Below is a small trained network, with its code and all its weights. Each question gives an input and a target symbol and asks what happens when units are switched off, that is, made to give their printed mean instead of their output.

import numpy as np


def w(rows, s, z=0):
    codes = np.array(rows[::2]) - 128.0
    scale = np.full(codes.shape[1], s)
    scale[-1] = z or s
    return codes * scale


def f(y):
    return np.maximum(y, 0)


def softmax(a):
    e = np.exp(a - a.max(-1, keepdims=True))
    return e / e.sum(-1, keepdims=True)


def log_softmax(a):
    a = a - a.max(-1, keepdims=True)
    return a - np.log(np.exp(a).sum(-1, keepdims=True))


def net(x, mask):
    ids = ['ΔΞΩαεζτψ'.index(c) for c in x.split()]
    T = len(ids)
    res = E[ids] + P[:T]
    u = 0
    for l in range(3):
        r = res
        for j in range(2):
            rows = slice(4 * j, 4 * j + 4)
            q, k, v = (r @ M[l][rows].T for M in (Q, K, V))
            z = softmax(np.where(np.tri(T) > 0, q @ k.T / 4**0.5, -1e9)) @ v
            o = O[l][rows]
            res = res + np.where(mask[u + j], z, o[:, -1]) @ o[:, :-1]
        u += 2
        y = f(res @ A[l][:, :-1].T + A[l][:, -1])
        res = res + np.where(mask[u : u + 8], y, B[l][:, -1]) @ B[l][:, :-1]
        u += 8
    return log_softmax(res[-1] @ U[:, :-1].T + U[:, -1])


Q, K, V, O, A, B = {}, {}, {}, {}, {}, {}
E = w([
[165,132,86],'Δ',
[156,120,112],'Ξ',
[153,127,21],'Ω',
[155,136,164],'α',
[121,117,105],'ε',
[100,114,123],'ζ',
[254,81,143],'τ',
[129,129,143],'ψ',
],0.0061)
P = w([
[96,122,122],'0',
[147,215,159],'1',
[153,199,168],'2',
[165,195,188],'3',
[169,201,174],'4',
[209,169,233],'5',
[212,109,253],'6',
],0.0028)
Q[0] = w([
[200,190,135],'L0H0',
[3,127,111],'L0H0',
[132,126,125],'L0H0',
[74,22,132],'L0H0',
[179,45,170],'L0H1',
[120,177,137],'L0H1',
[117,216,149],'L0H1',
[158,169,190],'L0H1',
],0.028)
K[0] = w([
[163,25,140],'L0H0',
[35,207,140],'L0H0',
[129,134,120],'L0H0',
[119,253,111],'L0H0',
[64,32,55],'L0H1',
[124,179,151],'L0H1',
[119,222,170],'L0H1',
[55,177,122],'L0H1',
],0.026)
V[0] = w([
[122,129,177],'L0H0',
[222,144,142],'L0H0',
[112,129,249],'L0H0',
[60,117,133],'L0H0',
[141,115,132],'L0H1',
[109,95,135],'L0H1',
[109,116,130],'L0H1',
[159,130,129],'L0H1',
],0.012)
O[0] = w([
[133,130,88,130],'L0H0',
[21,97,93,251],'L0H0',
[143,132,7,131],'L0H0',
[208,152,144,42],'L0H0',
[140,99,129,130],'L0H1',
[147,154,131,101],'L0H1',
[136,155,129,111],'L0H1',
[129,80,127,147],'L0H1',
],0.013,0.0024)
A[0] = w([
[136,137,119,111],'L0N0',
[131,128,122,115],'L0N1',
[140,98,178,1],'L0N2',
[132,113,125,103],'L0N3',
[235,159,194,78],'L0N4',
[156,109,124,95],'L0N5',
[169,182,97,78],'L0N6',
[143,254,83,66],'L0N7',
],0.0055,0.0064)
B[0] = w([
[134,110,131,128],'L0N0',
[132,132,124,128],'L0N1',
[4,202,83,128],'L0N2',
[142,133,113,128],'L0N3',
[136,116,113,254],'L0N4',
[116,129,116,128],'L0N5',
[125,135,82,128],'L0N6',
[116,126,120,128],'L0N7',
],0.028,1e-05)
Q[1] = w([
[255,131,214],'L1H0',
[174,81,144],'L1H0',
[119,87,106],'L1H0',
[5,56,120],'L1H0',
[155,216,188],'L1H1',
[186,167,209],'L1H1',
[149,132,167],'L1H1',
[50,162,97],'L1H1',
],0.016)
K[1] = w([
[153,252,122],'L1H0',
[135,187,142],'L1H0',
[125,130,144],'L1H0',
[91,70,92],'L1H0',
[147,131,168],'L1H1',
[126,159,192],'L1H1',
[130,142,166],'L1H1',
[178,80,120],'L1H1',
],0.025)
V[1] = w([
[69,132,109],'L1H0',
[248,183,174],'L1H0',
[130,126,129],'L1H0',
[224,171,168],'L1H0',
[165,122,29],'L1H1',
[141,146,30],'L1H1',
[153,137,23],'L1H1',
[82,133,254],'L1H1',
],0.0071)
O[1] = w([
[201,158,164,175],'L1H0',
[10,35,77,4],'L1H0',
[123,126,129,127],'L1H0',
[27,57,84,28],'L1H0',
[83,118,231,118],'L1H1',
[117,102,224,126],'L1H1',
[98,107,241,122],'L1H1',
[184,140,2,141],'L1H1',
],0.0072,0.0034)
A[1] = w([
[131,87,135,89],'L1N0',
[165,136,17,61],'L1N1',
[126,91,2,2],'L1N2',
[109,134,144,77],'L1N3',
[218,88,135,152],'L1N4',
[102,121,138,84],'L1N5',
[127,131,117,72],'L1N6',
[113,126,133,92],'L1N7',
],0.0072,0.0049)
B[1] = w([
[135,131,113,128],'L1N0',
[210,54,146,188],'L1N1',
[163,166,250,154],'L1N2',
[130,108,163,128],'L1N3',
[112,154,99,249],'L1N4',
[127,136,128,128],'L1N5',
[173,155,118,128],'L1N6',
[139,105,127,128],'L1N7',
],0.02,0.002)
Q[2] = w([
[141,138,76],'L2H0',
[146,192,177],'L2H0',
[173,224,113],'L2H0',
[94,85,254],'L2H0',
[93,138,79],'L2H1',
[163,187,161],'L2H1',
[74,55,74],'L2H1',
[139,156,137],'L2H1',
],0.018)
K[2] = w([
[132,130,169],'L2H0',
[34,114,95],'L2H0',
[45,113,198],'L2H0',
[110,115,1],'L2H0',
[139,67,123],'L2H1',
[155,207,108],'L2H1',
[95,8,152],'L2H1',
[143,160,117],'L2H1',
],0.021)
V[2] = w([
[81,87,113],'L2H0',
[134,66,249],'L2H0',
[167,115,222],'L2H0',
[74,78,123],'L2H0',
[254,62,37],'L2H1',
[156,150,158],'L2H1',
[74,94,77],'L2H1',
[238,158,174],'L2H1',
],0.0087)
O[2] = w([
[187,118,121,97],'L2H0',
[123,41,118,126],'L2H0',
[89,77,126,150],'L2H0',
[189,106,119,92],'L2H0',
[56,144,249,176],'L2H1',
[92,124,103,174],'L2H1',
[192,137,160,47],'L2H1',
[18,121,117,255],'L2H1',
],0.013,0.0049)
A[2] = w([
[172,162,131,170],'L2N0',
[164,40,99,16],'L2N1',
[200,96,169,200],'L2N2',
[183,91,147,59],'L2N3',
[208,161,122,253],'L2N4',
[253,153,134,66],'L2N5',
[168,41,88,206],'L2N6',
[166,170,197,168],'L2N7',
],0.02,0.0067)
B[2] = w([
[101,136,159,190],'L2N0',
[133,229,164,153],'L2N1',
[223,118,117,219],'L2N2',
[57,159,125,158],'L2N3',
[171,165,252,255],'L2N4',
[102,100,10,232],'L2N5',
[101,28,96,233],'L2N6',
[113,146,79,247],'L2N7',
],0.043,0.0066)
U = w([
[188,61,223,156],'Δ',
[203,101,48,62],'Ξ',
[211,190,146,111],'Ω',
[103,26,84,14],'α',
[147,185,252,70],'ε',
[74,93,224,25],'ζ',
[116,142,153,252],'τ',
[104,180,72,249],'ψ',
],0.0034,0.0042)

Each question gives the input, a string of symbols that net reads in full, and the target symbol t.
The units are the heads (4 rows each of Q, K, V and O) and the neurons (one row each of A and B). Each row of codes is followed by its name. A weight is (code - 128) times the scale printed after its matrix; where a second scale follows, it is the last column's (O, A, B and U).
mask holds one flag per unit, layer by layer, with each layer's heads first. A switched-off unit (its flag False) gives its mean, the last column of its rows in O or B, instead of its output. The means were averaged over made-up inputs and are rounded, as every weight is.
A unit's drop is (log p(t) with every unit on - log p(t) with that unit switched off) / (log p(t) with every unit on - log p(t) with every unit switched off).
The circuit of an input: a set's keep is (log p(t) with only the set's units on - log p(t) with every unit switched off) / (log p(t) with every unit on - log p(t) with every unit switched off). Starting from the 12 units with the biggest drops (on a tie, the unit counted first), units are removed one at a time, each time the one whose removal leaves the highest keep (on an exact tie, the one counted first), for as long as the keep stays at least 0.8.
units of the circuit, in order: the units of the circuit, biggest drop first
top k neurons: the k neurons with the biggest drops, biggest first
k most important neurons of layer l: the k neurons of layer l with the biggest drops, biggest first
heads that matter: for each layer, one digit per head in row order, 1 if its drop is at least 0.15 and else 0, layers parted by /
input Ξ ψ ψ ε Ω ψ ψ, target ε: units of the circuit, in order : L2N5, L2N6
input Ω Δ ψ Ω, target ζ: units of the circuit, in order : L0H0, L1H1, L2H1, L1N1
input ψ Ξ ψ, target Δ: top 2 neurons : L1N1, L2N4
input Ω ψ Δ Δ, target ζ: units of the circuit, in order : L0H0, L1H1, L2H1, L1N1
input Ω ψ α ψ Δ ε, target ζ: units of the circuit, in order : L1H1, L0H0, L2H1, L1N1
input ζ Δ Δ ψ ψ ε, target Ξ: heads that matter : 10 / 10 / 11
input α Ξ Δ Δ α ψ ε, target α: heads that matter : 10 / 01 / 11
input ψ α ε, target Δ: most important neuron of layer 2 : L2N4
input Ω α ζ, target ζ: units of the circuit, in order : L0H0, L1H1, L2H1, L1N1
input ε Ω α Δ ψ, target Ω: heads that matter : 10 / 11 / 11
input α Ξ α ψ ψ α, target α: heads that matter : 10 / 11 / 11
input ψ α ζ, target Δ: 3 most important neurons of layer 2 : L2N4, L2N6, L2N7
input Ξ α Δ ψ Δ, target ε: top 2 neurons : L1N1, L2N4
input Δ ψ ε ζ, target ψ: heads that matter : 10 / 01 / 11
input ψ Ω ψ Δ α, target Δ: top 2 neurons : L2N4, L1N1
input Ξ Ξ α ψ Δ ψ, target ε: heads that matter : 10 / 11 / 11
input ε ψ α ψ ζ, target Ω: top 2 neurons : L2N4, L2N5
input Ω Δ ζ ζ ε, target ζ: heads that matter : 10 / 01 / 11
input Δ Δ Δ ζ ψ ψ ψ, target ψ: top 3 neurons : L2N4, L2N7, L1N1
input ζ Ξ ε, target Ξ: top 4 neurons : L2N5, L2N2, L2N6, L1N2
input ε ε ψ α ψ Ω ζ, target Ω: top 2 neurons : L2N4, L2N2
input ψ ψ ψ α Ξ Δ, target Δ: heads that matter : 10 / 11 / 01
input α ψ ψ ψ ψ, target α: top neuron : L2N6
